Each row is followed by roughly how far along a hidden order it lies, from 0 to 20. A new part has a new order.
(in the rows, 128 means zero)
[169, 185, 167, 167, 148, 153, 136, 130, 124, 216, 166, 155, 134, 133, 133, 127] -> 2
[162, 157, 169, 162, 126, 159, 141, 124, 194, 194, 160, 122, 121, 123, 120, 151] -> 9
[116, 154, 118, 165, 142, 168, 140, 138, 143, 116, 172, 147, 140, 125, 122, 152] -> 14
[137, 88, 105, 130, 123, 138, 135, 137, 213, 120, 142, 110, 129, 164, 112, 150] -> 20
[133, 99, 108, 132, 122, 137, 120, 137, 196, 170, 138, 118, 131, 159, 162, 150] -> 16
[168, 151, 146, 164, 126, 179, 123, 123, 192, 176, 153, 121, 121, 159, 162, 129] -> 0
[164, 133, 134, 160, 128, 128, 131, 150, 167, 203, 130, 128, 135, 165, 131, 147] -> 11
[154, 180, 162, 165, 130, 166, 130, 131, 169, 206, 156, 129, 131, 130, 130, 128] -> 8
[162, 188, 171, 127, 128, 168, 135, 152, 151, 216, 122, 138, 138, 170, 177, 127] -> 7
[124, 141, 134, 126, 147, 120, 130, 149, 173, 132, 160, 155, 154, 128, 131, 150] -> 15
[130, 126, 125, 175, 142, 164, 143, 146, 181, 116, 157, 148, 146, 127, 131, 149] -> 17
[139, 66, 87, 140, 119, 186, 112, 131, 229, 143, 141, 103, 124, 162, 144, 133] -> 16
[126, 135, 135, 162, 145, 160, 148, 130, 122, 133, 156, 153, 132, 131, 130, 151] -> 12
[130, 162, 120, 132, 140, 164, 124, 141, 186, 124, 166, 145, 145, 125, 120, 129] -> 13
[138, 79, 91, 168, 137, 147, 132, 134, 178, 84, 180, 129, 124, 145, 110, 154] -> 14
[165, 172, 161, 128, 130, 163, 127, 132, 169, 203, 165, 152, 129, 127, 164, 127] -> 1
[166, 120, 125, 169, 128, 166, 142, 126, 174, 211, 126, 124, 149, 168, 125, 147] -> 15
[198, 142, 136, 173, 139, 172, 135, 120, 148, 98, 163, 138, 113, 123, 115, 150] -> 2

[65, 136, 149, 124, 159, 168, 152, 138, 103, 119, 144, 120, 141, 153, 114, 132, 135, 122, 217, 118, 167, 119, 173, 109, 121, 128, 113, 132, 138] -> 11
[122, 133, 87, 113, 103, 189, 134, 136, 122, 101, 123, 131, 111, 114, 123, 141, 126, 132, 161, 27, 133, 146, 95, 127, 138, 125, 111, 132, 145] -> 16
[152, 136, 106, 103, 105, 182, 100, 134, 148, 118, 97, 138, 103, 111, 123, 128, 110, 141, 107, 79, 117, 134, 112, 124, 141, 116, 102, 148, 167] -> 0
[76, 143, 143, 129, 157, 149, 141, 128, 111, 116, 123, 120, 190, 138, 114, 138, 135, 131, 194, 100, 130, 135, 143, 117, 114, 131, 130, 127, 120] -> 5
[126, 137, 96, 107, 90, 188, 124, 140, 136, 106, 99, 133, 104, 115, 130, 130, 104, 141, 119, 54, 133, 139, 94, 114, 137, 117, 103, 146, 166] -> 5
[156, 123, 90, 108, 94, 184, 133, 133, 134, 106, 114, 135, 116, 110, 109, 137, 127, 131, 141, 43, 115, 144, 110, 134, 142, 130, 113, 130, 157] -> 11
[107, 109, 128, 112, 108, 206, 142, 139, 111, 118, 118, 125, 128, 152, 118, 136, 134, 113, 255, 78, 162, 112, 167, 95, 136, 136, 112, 109, 149] -> 0
[77, 125, 140, 119, 133, 194, 151, 141, 105, 119, 132, 121, 133, 159, 122, 135, 131, 118, 242, 106, 175, 120, 167, 100, 141, 132, 109, 119, 142] -> 5
[67, 135, 167, 129, 176, 146, 147, 135, 114, 137, 148, 119, 149, 141, 105, 132, 137, 121, 212, 144, 143, 123, 171, 121, 114, 122, 118, 141, 130] -> 16
[100, 138, 141, 138, 133, 145, 155, 127, 109, 112, 127, 126, 185, 140, 110, 132, 151, 124, 201, 68, 129, 150, 134, 120, 117, 128, 123, 113, 126] -> 0
[61, 156, 149, 147, 178, 165, 138, 131, 112, 115, 123, 119, 177, 135, 133, 135, 123, 137, 178, 143, 133, 123, 134, 115, 112, 128, 131, 142, 124] -> 11
[125, 124, 88, 121, 121, 175, 147, 131, 113, 113, 135, 125, 119, 116, 118, 146, 140, 127, 175, 40, 128, 149, 104, 131, 137, 127, 119, 130, 138] -> 20
